Below is a small trained network, with its code and all its weights. Each question gives an input and a class and asks what happens when units are switched off, that is, made to give their printed mean instead of their output.

import numpy as np


def w(rows, s, z=0):
    codes = np.array(rows[::2]) - 128.0
    scale = np.full(codes.shape[1], s)
    scale[-1] = z or s
    return codes * scale


def norm(h):
    return h / np.sqrt((h * h).mean(-1, keepdims=True) + 1e-5)


def f(y):
    return y / 2 * (1 + np.tanh(0.7978845608 * (y + 0.044715 * y**3)))


def log_softmax(a):
    a = a - a.max(-1, keepdims=True)
    return a - np.log(np.exp(a).sum(-1, keepdims=True))


def net(x, mask):
    res = np.array(x, float).reshape(1, 5) / 4 @ E
    u = 0
    for l in range(2):
        y = f(norm(res) @ A[l][:, :-1].T + A[l][:, -1])
        res = res + np.where(mask[u : u + 3], y, B[l][:, -1]) @ B[l][:, :-1]
        u += 3
    return log_softmax(norm(res)[-1] @ U[:, :-1].T + U[:, -1])


A, B = {}, {}
E = w([
[158,179,34,197,105,105,68,255,111,173,95,215],'x0',
[154,140,111,126,106,222,54,113,95,168,161,43],'x1',
[124,132,215,103,98,166,52,177,10,17,107,156],'x2',
[116,108,225,179,45,74,152,119,100,22,237,27],'x3',
[151,110,172,119,43,93,120,63,176,119,135,180],'x4',
],0.0067)
A[0] = w([
[123,157,173,15,36,253,49,60,102,150,83,171,1],'L0N1',
[69,168,92,97,204,229,101,115,59,208,95,147,7],'L0N2',
[88,84,57,81,207,108,183,42,219,137,86,44,90],'L0N3',
],0.0062,0.0031)
B[0] = w([
[233,36,92,74,134,140,2,33,162,117,167,185,245],'L0N1',
[183,130,68,145,154,57,173,100,40,5,44,76,210],'L0N2',
[77,168,164,123,166,231,129,88,132,182,173,145,255],'L0N3',
],0.0085,0.0047)
A[1] = w([
[166,110,167,143,80,141,102,91,85,100,178,66,71],'L1N1',
[107,97,206,136,153,63,240,113,167,114,157,137,186],'L1N2',
[167,144,98,84,166,254,55,218,69,121,105,104,4],'L1N3',
],0.0079,0.0022)
B[1] = w([
[27,92,168,131,130,128,72,144,129,129,199,177,251],'L1N1',
[56,68,122,116,82,126,84,156,119,116,143,118,253],'L1N2',
[114,109,167,80,157,97,254,81,161,155,86,115,225],'L1N3',
],0.012,0.0053)
U = w([
[136,223,150,138,95,106,106,194,87,8,140,122,52],'0',
[77,152,158,106,196,209,167,65,163,175,171,133,173],'1',
[48,85,173,141,51,124,80,138,143,90,187,136,182],'2',
[185,204,70,189,90,112,118,181,184,170,127,145,4],'3',
[139,176,78,138,184,100,209,117,127,143,48,117,98],'4',
[198,66,135,67,131,115,99,87,114,61,85,143,140],'5',
],0.015,0.0038)

Each question gives the input, the list of numbers given to net, and the class t.
The units are the neurons (one row each of A and B). Each row of codes is followed by its name. A weight is (code - 128) times the scale printed after its matrix; where a second scale follows, it is the last column's (A, B and U).
mask holds one flag per neuron, layer by layer. A switched-off neuron (its flag False) gives its mean, the last column of its row in B, instead of its output. The means were averaged over made-up inputs and are rounded, as every weight is.
A unit's drop is (log p(t) with every unit on - log p(t) with that unit switched off) / (log p(t) with every unit on - log p(t) with every unit switched off).
The circuit of an input: a set's keep is (log p(t) with only the set's units on - log p(t) with every unit switched off) / (log p(t) with every unit on - log p(t) with every unit switched off). Starting from all 6 units, units are removed one at a time, each time the one whose removal leaves the highest keep (on an exact tie, the one counted first), for as long as the keep stays at least 0.8.
circuit, biggest first: the units of the circuit, biggest drop first
top k neurons: the k neurons with the biggest drops, biggest first
k most important neurons of layer l: the k neurons of layer l with the biggest drops, biggest first
drop when u is switched off: that unit's drop, to one decimal
input [4,-3,-4,-1,3], class 3: most important neuron of layer 0 => (L0N2)
input [7,-5,3,5,7], class 0: circuit, biggest first => (L1N1 L0N1)
input [1,0,5,-1,5], class 5: top 2 neurons => (L0N1 L1N2)
input [-6,-8,-4,1,2], class 2: 2 most important neurons of layer 1 => (L1N2 L1N3)
input [-7,3,5,-3,-6], class 5: top 2 neurons => (L0N2 L0N1)
input [0,-8,-2,-3,4], class 2: top 2 neurons => (L1N2 L0N1)
input [8,-3,-4,8,-7], class 0: 2 most important neurons of layer 1 => (L1N3 L1N1)
input [0,-1,0,-1,8], class 5: 2 most important neurons of layer 0 => (L0N1 L0N3)
input [7,2,0,-7,-3], class 4: drop when L0N1 is switched off => 0.0
input [3,2,0,-8,3], class 4: drop when L1N3 is switched off => 0.2
input [7,-2,8,-7,-2], class 4: drop when L1N3 is switched off => 0.3
